Below are the code and all the weights of a small trained network. Each question names an input and a class and asks about switching units off, where a switched-off unit gives its printed mean instead of its output.

import numpy as np


def w(rows, s, z=0):
    codes = np.array(rows[::2]) - 128.0
    scale = np.full(codes.shape[1], s)
    scale[-1] = z or s
    return codes * scale


def norm(h):
    return h / np.sqrt((h * h).mean(-1, keepdims=True) + 1e-5)


def f(y):
    return np.maximum(y, 0)


def log_softmax(a):
    a = a - a.max(-1, keepdims=True)
    return a - np.log(np.exp(a).sum(-1, keepdims=True))


def net(x, mask):
    res = np.array(x, float).reshape(1, 2) / 4 @ E
    u = 0
    for l in range(4):
        y = f(norm(res) @ A[l][:, :-1].T + A[l][:, -1])
        res = res + np.where(mask[u : u + 3], y, B[l][:, -1]) @ B[l][:, :-1]
        u += 3
    return log_softmax(norm(res)[-1] @ U[:, :-1].T + U[:, -1])


A, B = {}, {}
E = w([
[189,179,44,118,63,190,145,72,195,253],'x0',
[6,199,126,89,206,44,173,143,159,85],'x1',
],0.0055)
A[0] = w([
[111,195,226,65,116,52,144,180,123,59,93],'0.n0',
[130,37,141,3,178,113,137,114,160,169,166],'0.n1',
[134,170,119,126,122,146,171,112,131,163,5],'0.n2',
],0.0039,0.0013)
B[0] = w([
[113,172,132,123,82,16,67,111,1,143,252],'0.n0',
[155,56,144,124,176,159,52,253,118,73,152],'0.n1',
[211,155,187,137,185,148,166,115,160,161,180],'0.n2',
],0.009,0.0035)
A[1] = w([
[211,97,138,216,137,175,94,216,145,101,25],'1.n0',
[137,93,89,145,123,124,15,253,110,112,253],'1.n1',
[193,153,65,140,210,191,146,57,210,196,81],'1.n2',
],0.0047,0.0016)
B[1] = w([
[115,104,2,168,195,30,173,148,157,116,174],'1.n0',
[97,85,99,169,123,192,141,105,154,113,203],'1.n1',
[143,218,215,65,109,126,134,165,141,123,255],'1.n2',
],0.0078,0.0064)
A[2] = w([
[194,160,254,99,93,103,74,149,130,86,253],'2.n0',
[194,45,59,98,144,158,94,202,76,158,207],'2.n1',
[169,76,60,186,117,118,156,137,113,99,7],'2.n2',
],0.0071,0.00061)
B[2] = w([
[203,212,6,89,146,89,192,204,196,243,253],'2.n0',
[52,156,119,99,111,85,82,181,189,146,192],'2.n1',
[119,138,254,195,36,52,138,127,90,77,197],'2.n2',
],0.0097,0.0064)
A[3] = w([
[133,26,37,232,170,106,116,165,102,22,188],'3.n0',
[51,196,85,94,200,123,99,202,101,154,255],'3.n1',
[75,113,49,203,148,160,255,107,166,78,100],'3.n2',
],0.005,0.0013)
B[3] = w([
[130,157,127,74,151,211,159,74,177,172,178],'3.n0',
[100,17,68,136,174,206,103,125,113,101,254],'3.n1',
[235,99,122,2,137,138,111,121,81,93,131],'3.n2',
],0.0095,0.007)
U = w([
[172,85,162,125,117,147,143,79,147,96,100],'0',
[186,169,191,183,151,201,65,56,95,100,1],'1',
[44,39,65,121,207,132,71,145,52,96,169],'2',
[181,135,210,174,163,149,108,67,74,155,24],'3',
[202,130,194,169,171,117,91,86,90,130,37],'4',
[66,125,246,213,32,35,88,172,153,112,160],'5',
[214,186,89,79,133,150,138,190,192,224,174],'6',
],0.012,0.0076)

Each question gives the input, the list of numbers given to net, and the class t.
The units are the neurons (one row each of A and B). Each row of codes is followed by its name. A weight is (code - 128) times the scale printed after its matrix; where a second scale follows, it is the last column's (A, B and U).
mask holds one flag per neuron, layer by layer. A switched-off neuron (its flag False) gives its mean, the last column of its row in B, instead of its output. The means were averaged over made-up inputs and are rounded, as every weight is.
A unit's drop is (log p(t) with every unit on - log p(t) with that unit switched off) / (log p(t) with every unit on - log p(t) with every unit switched off).
most important unit: the unit with the biggest drop
top k neurons: the k neurons with the biggest drops, biggest first
drop of u: that unit's drop, to one decimal
input [3,5], class 2: top 3 neurons -> 1.n2; 2.n0; 3.n1
input [-4,-8], class 5: most important unit -> 2.n2
input [-6,-3], class 5: top 4 neurons -> 1.n2; 2.n2; 1.n1; 3.n1
input [-3,-2], class 5: top 2 neurons -> 1.n2; 1.n1
input [-3,1], class 2: top 2 neurons -> 1.n2; 0.n0
input [-2,-1], class 5: top 3 neurons -> 1.n2; 1.n1; 3.n1
input [-1,1], class 2: top 2 neurons -> 0.n0; 1.n2
input [1,4], class 2: drop of 1.n2 -> 0.6
input [-4,-6], class 5: drop of 2.n2 -> 1.6
input [-5,-4], class 5: drop of 2.n2 -> 1.9
input [-2,-2], class 5: drop of 2.n2 -> 1.3
